[[135 122 113 154]
 [137 129 151 135]
 [145 119 148 126]
 [133 119 120 117]]
=>
[135 129 148 117]

[[131 136]
 [128 129]
 [119 134]
 [147 101]
 [140 124]]
=>
[131 129]

[[153 122 127 114]
 [126 126 122 131]
 [138 124 135 126]]
=>
[153 126 135]

[[108 140 122 122]
 [125 133 119 121]
 [129 134 126 128]
 [107 130 110 128]
 [153 141 144 139]]
=>
[108 133 126 128]

[[116 129 111 120]
 [117 142 106 111]
 [117 129 111 120]
 [115 130 111 120]]
=>
[116 142 111 120]

[[114 129 130]
 [122 118 124]
 [126 127 140]
 [127 127 102]
 [126 124 102]]
=>
[114 118 140]
---
[[125 119 128 119 127 117 122 127]
 [119 139 141 128 139 119 130 120]
 [120 156 126 143 126 126 120 129]
 [115 133 130 125 129 119 122 123]
 [125 123 135 122 137 121 132 122]
 [123 125 131 121 125 118 118 127]
 [139 121 129 136 132 141 142 130]
 [135 126 126 133 131 139 141 129]]
=>
[[125 119 128 119 127 117 122 127]
 [120 156 126 143 126 126 120 129]
 [125 123 135 122 137 121 132 122]
 [139 121 129 136 132 141 142 130]]

[[107 113 148 119 111 138 113]
 [120 120 133 113 131 132 126]
 [115 107 142 121 124 142 111]
 [106 108 141 136 124 140 116]
 [116 110 151 110 123 141 124]
 [145 137 118 149 139 109 143]
 [148 140 117 139 138 113 148]
 [145 147 113 137 149 108 139]
 [135 135 123 144 128 122 125]]
=>
[[107 113 148 119 111 138 113]
 [115 107 142 121 124 142 111]
 [116 110 151 110 123 141 124]
 [148 140 117 139 138 113 148]
 [135 135 123 144 128 122 125]]

[[127 127 127 127 127 127 127 127 127 127 128 127]
 [122 117 119 114 134 113 127 134 132 135 114 131]
 [131 129 125 127 117 128 114 128 131 119 124 113]
 [138 130 131 118 135 110 108 139 137 138 106 127]
 [132 126 126 117 131 112 112 137 136 134 109 124]]
=>
[[127 127 127 127 127 127 127 127 127 127 128 127]
 [131 129 125 127 117 128 114 128 131 119 124 113]
 [132 126 126 117 131 112 112 137 136 134 109 124]]

[[132 125 122]
 [133 126 130]
 [127 131 122]
 [125 130 122]
 [122 131 153]
 [129 130 121]
 [126 132 150]
 [125 128 139]
 [136 119 129]]
=>
[[132 125 122]
 [127 131 122]
 [122 131 153]
 [126 132 150]
 [136 119 129]]

[[147 130 122 150]
 [127 126 127 127]
 [118 121 138 130]
 [130 143 122 143]
 [132 120 103 108]
 [130 124 109 116]
 [128 137 137 138]
 [133 119 132 131]]
=>
[[147 130 122 150]
 [118 121 138 130]
 [132 120 103 108]
 [128 137 137 138]]

[[129 155 100 145 104 154 143 114 107 138 124 113 154]
 [145 142 133 130 143 130 127 109 113 135 142 106 102]
 [102 153 119 135 135 135 125 144 106 136 130 101 147]
 [133 131 110 139 127 101 114 137 109 145 100 106 135]
 [103 154 149 157 129 142 152 123 117 148 112 112 150]]
=>
[[129 155 100 145 104 154 143 114 107 138 124 113 154]
 [102 153 119 135 135 135 125 144 106 136 130 101 147]
 [103 154 149 157 129 142 152 123 117 148 112 112 150]]
